Below is a small trained network, with its code and all its weights. Each question gives an input and a class and asks what happens when units are switched off, that is, made to give their printed mean instead of their output.

import numpy as np


def w(rows, s, z=0):
    codes = np.array(rows[::2]) - 128.0
    scale = np.full(codes.shape[1], s)
    scale[-1] = z or s
    return codes * scale


def f(y):
    return np.maximum(y, 0)


def log_softmax(a):
    a = a - a.max(-1, keepdims=True)
    return a - np.log(np.exp(a).sum(-1, keepdims=True))


def net(x, mask):
    res = np.array(x, float).reshape(1, 6) / 4 @ E
    y = f(res @ A[0][:, :-1].T + A[0][:, -1])
    res = res + np.where(mask, y, B[0][:, -1]) @ B[0][:, :-1]
    return log_softmax(res[-1] @ U[:, :-1].T + U[:, -1])


A, B = {}, {}
E = w([
[119,131,136],'x0',
[117,41,134],'x1',
[186,202,70],'x2',
[123,131,131],'x3',
[8,156,1],'x4',
[162,120,92],'x5',
],0.0086)
A[0] = w([
[17,59,90,202],'neuron 0',
[163,184,108,180],'neuron 1',
[94,103,110,190],'neuron 2',
[191,107,200,255],'neuron 3',
[94,158,103,93],'neuron 4',
[165,186,105,98],'neuron 5',
[66,230,71,149],'neuron 6',
[115,180,74,80],'neuron 7',
[211,190,159,172],'neuron 8',
[97,186,193,162],'neuron 9',
[118,250,122,92],'neuron 10',
[115,207,52,152],'neuron 11',
[160,54,186,137],'neuron 12',
[91,57,167,109],'neuron 13',
[140,178,168,120],'neuron 14',
[150,63,185,151],'neuron 15',
[169,122,73,156],'neuron 16',
[135,104,158,103],'neuron 17',
[133,51,133,108],'neuron 18',
[125,174,87,127],'neuron 19',
[140,173,194,202],'neuron 20',
],0.013,0.0062)
B[0] = w([
[164,199,55,246],'neuron 0',
[116,130,254,176],'neuron 1',
[142,185,112,179],'neuron 2',
[155,93,141,237],'neuron 3',
[45,69,99,156],'neuron 4',
[116,116,137,160],'neuron 5',
[4,108,134,215],'neuron 6',
[69,96,138,166],'neuron 7',
[156,161,198,202],'neuron 8',
[169,137,154,164],'neuron 9',
[86,77,164,176],'neuron 10',
[77,139,168,202],'neuron 11',
[109,35,130,202],'neuron 12',
[138,115,64,183],'neuron 13',
[137,179,162,154],'neuron 14',
[128,55,124,198],'neuron 15',
[112,154,138,162],'neuron 16',
[113,65,85,151],'neuron 17',
[117,75,92,168],'neuron 18',
[85,126,138,165],'neuron 19',
[177,109,160,186],'neuron 20',
],0.0083,0.013)
U = w([
[182,111,137,254],'0',
[93,60,105,18],'1',
[108,193,64,245],'2',
[143,160,2,39],'3',
[175,172,164,44],'4',
],0.013,0.0044)

Each question gives the input, the list of numbers given to net, and the class t.
The units are the neurons (one row each of A and B). Each row of codes is followed by its name. A weight is (code - 128) times the scale printed after its matrix; where a second scale follows, it is the last column's (A, B and U).
mask holds one flag per neuron, in row order. A switched-off neuron (its flag False) gives its mean, the last column of its row in B, instead of its output. The means were averaged over made-up inputs and are rounded, as every weight is.
A unit's drop is (log p(t) with every unit on - log p(t) with that unit switched off) / (log p(t) with every unit on - log p(t) with every unit switched off).
The circuit of an input: a set's keep is (log p(t) with only the set's units on - log p(t) with every unit switched off) / (log p(t) with every unit on - log p(t) with every unit switched off). Starting from the 12 units with the biggest drops (on a tie, the unit counted first), units are removed one at a time, each time the one whose removal leaves the highest keep (on an exact tie, the one counted first), for as long as the keep stays at least 0.8.
circuit, biggest first: the units of the circuit, biggest drop first
top k neurons: the k neurons with the biggest drops, biggest first
drop when u is switched off: that unit's drop, to one decimal
input [3,2,-7,-7,7,-8], class 3: circuit, biggest first => (neuron 0)
input [-1,-2,3,-4,5,4], class 1: top 4 neurons => (neuron 6; neuron 10; neuron 7; neuron 4)
input [2,-7,4,7,-1,8], class 4: circuit, biggest first => (neuron 8; neuron 1)
input [2,8,7,-8,1,-1], class 2: circuit, biggest first => (neuron 12; neuron 15)
input [-2,-1,8,3,-7,8], class 4: circuit, biggest first => (neuron 8; neuron 1)
input [-3,-2,4,-5,8,-6], class 1: top 2 neurons => (neuron 6; neuron 10)
input [-8,1,-4,0,8,-5], class 3: top 3 neurons => (neuron 0; neuron 1; neuron 8)
input [-6,-6,3,5,2,8], class 1: top 3 neurons => (neuron 0; neuron 10; neuron 6)
input [-7,5,-1,-6,4,3], class 3: drop when neuron 0 is switched off => 0.1
input [-8,-3,-3,-1,1,-5], class 2: drop when neuron 12 is switched off => 0.2
input [-8,-2,4,-7,4,6], class 1: drop when neuron 6 is switched off => 0.2
input [-5,-3,-3,7,1,2], class 2: drop when neuron 8 is switched off => 0.1
